Below are the code and all the weights of a small trained network. Each question names an input and a class and asks about switching units off, where a switched-off unit gives its printed mean instead of its output.

import numpy as np


def w(rows, s, z=0):
    codes = np.array(rows[::2]) - 128.0
    scale = np.full(codes.shape[1], s)
    scale[-1] = z or s
    return codes * scale


def f(y):
    return np.maximum(y, 0)


def log_softmax(a):
    a = a - a.max(-1, keepdims=True)
    return a - np.log(np.exp(a).sum(-1, keepdims=True))


def net(x, mask):
    res = np.array(x, float).reshape(1, 5) / 4 @ E
    y = f(res @ A[0][:, :-1].T + A[0][:, -1])
    res = res + np.where(mask, y, B[0][:, -1]) @ B[0][:, :-1]
    return log_softmax(res[-1] @ U[:, :-1].T + U[:, -1])


A, B = {}, {}
E = w([
[32,151,94,188,123,133,234,187],'x0',
[180,109,218,197,1,54,130,177],'x1',
[99,146,78,141,52,74,30,95],'x2',
[80,123,213,149,113,219,71,65],'x3',
[161,232,124,110,45,165,163,125],'x4',
],0.0081)
A[0] = w([
[4,159,95,202,77,124,178,156,176],'neuron 1',
[128,156,76,69,201,177,97,107,3],'neuron 2',
[129,241,129,106,75,136,143,114,229],'neuron 3',
[182,140,94,96,155,104,166,162,250],'neuron 4',
[234,124,106,104,154,125,87,119,3],'neuron 5',
[123,156,47,94,167,167,140,57,27],'neuron 6',
[164,183,141,93,128,166,157,144,151],'neuron 7',
[96,54,130,153,179,105,114,128,103],'neuron 8',
[113,78,149,152,176,88,102,150,118],'neuron 9',
[104,139,56,110,95,78,108,109,150],'neuron 10',
[214,99,179,90,94,137,90,93,172],'neuron 11',
[147,80,127,96,135,178,175,157,165],'neuron 12',
[144,106,150,74,114,165,83,64,156],'neuron 13',
[79,117,216,132,97,230,108,81,146],'neuron 14',
],0.011,0.0023)
B[0] = w([
[91,145,83,143,233,77,85,192,234],'neuron 1',
[179,148,169,240,135,47,133,122,227],'neuron 2',
[162,183,143,93,204,41,72,104,211],'neuron 3',
[39,14,174,138,158,48,162,87,194],'neuron 4',
[19,90,79,165,165,200,87,223,187],'neuron 5',
[178,118,135,249,169,45,148,124,215],'neuron 6',
[121,191,91,56,179,88,49,53,179],'neuron 7',
[195,182,151,75,147,156,3,102,191],'neuron 8',
[254,178,158,102,184,108,49,43,182],'neuron 9',
[17,73,89,72,83,35,127,53,179],'neuron 10',
[133,89,130,207,219,97,39,200,233],'neuron 11',
[78,64,83,67,96,99,61,94,179],'neuron 12',
[58,100,82,58,168,81,147,218,218],'neuron 13',
[66,42,229,121,117,79,88,98,246],'neuron 14',
],0.0067,0.011)
U = w([
[83,64,162,111,109,90,138,119,182],'0',
[87,120,108,159,164,156,113,229,145],'1',
[172,135,176,255,98,86,128,149,133],'2',
[93,88,131,63,112,111,112,93,247],'3',
[210,202,135,40,147,131,65,77,163],'4',
[145,139,133,124,105,151,125,129,110],'5',
[189,189,127,78,50,220,154,93,3],'6',
[165,156,111,60,50,192,198,85,3],'7',
],0.009,0.0038)

Each question gives the input, the list of numbers given to net, and the class t.
The units are the neurons (one row each of A and B). Each row of codes is followed by its name. A weight is (code - 128) times the scale printed after its matrix; where a second scale follows, it is the last column's (A, B and U).
mask holds one flag per neuron, in row order. A switched-off neuron (its flag False) gives its mean, the last column of its row in B, instead of its output. The means were averaged over made-up inputs and are rounded, as every weight is.
A unit's drop is (log p(t) with every unit on - log p(t) with that unit switched off) / (log p(t) with every unit on - log p(t) with every unit switched off).
The circuit of an input: a set's keep is (log p(t) with only the set's units on - log p(t) with every unit switched off) / (log p(t) with every unit on - log p(t) with every unit switched off). Starting from the 12 units with the biggest drops (on a tie, the unit counted first), units are removed one at a time, each time the one whose removal leaves the highest keep (on an exact tie, the one counted first), for as long as the keep stays at least 0.8.
units of the circuit, in order: the units of the circuit, biggest drop first
unit that matters most: the unit with the biggest drop
k most important neurons: the k neurons with the biggest drops, biggest first
input [-4,1,-4,-7,-8], class 4: units of the circuit, in order	(neuron 9)
input [-8,-4,4,3,6], class 1: units of the circuit, in order	(neuron 5; neuron 11)
input [-8,4,5,7,6], class 1: 3 most important neurons	(neuron 11; neuron 13; neuron 5)
input [0,-6,5,5,-5], class 2: units of the circuit, in order	(neuron 2; neuron 6)
input [5,-8,-4,2,5], class 2: units of the circuit, in order	(neuron 6; neuron 2)
input [-2,6,6,-6,-7], class 4: units of the circuit, in order	(neuron 9; neuron 8)
input [4,3,-8,2,-8], class 3: units of the circuit, in order	(neuron 12; neuron 11)
input [6,6,-4,2,-4], class 1: 3 most important neurons	(neuron 1; neuron 2; neuron 6)
input [-8,-2,-3,5,-2], class 1: units of the circuit, in order	(neuron 11; neuron 5)
input [5,-5,-3,8,3], class 0: 2 most important neurons	(neuron 14; neuron 11)
input [2,-7,0,4,-6], class 2: units of the circuit, in order	(neuron 2; neuron 6)
input [7,-5,1,0,8], class 4: 2 most important neurons	(neuron 3; neuron 7)
input [-2,1,-8,-2,-3], class 3: 2 most important neurons	(neuron 4; neuron 12)
input [-7,6,-2,-1,-4], class 1: unit that matters most	neuron 5
input [-7,2,-6,-3,-5], class 1: 3 most important neurons	(neuron 5; neuron 11; neuron 14)
input [4,-5,0,0,2], class 2: 2 most important neurons	(neuron 6; neuron 13)
input [5,5,7,-6,7], class 3: units of the circuit, in order	(neuron 10; neuron 2)
input [-1,-6,-3,4,-7], class 4: 2 most important neurons	(neuron 8; neuron 9)
input [-3,7,1,-7,2], class 0: units of the circuit, in order	(neuron 2; neuron 4)
input [5,3,-1,3,6], class 4: unit that matters most	neuron 3
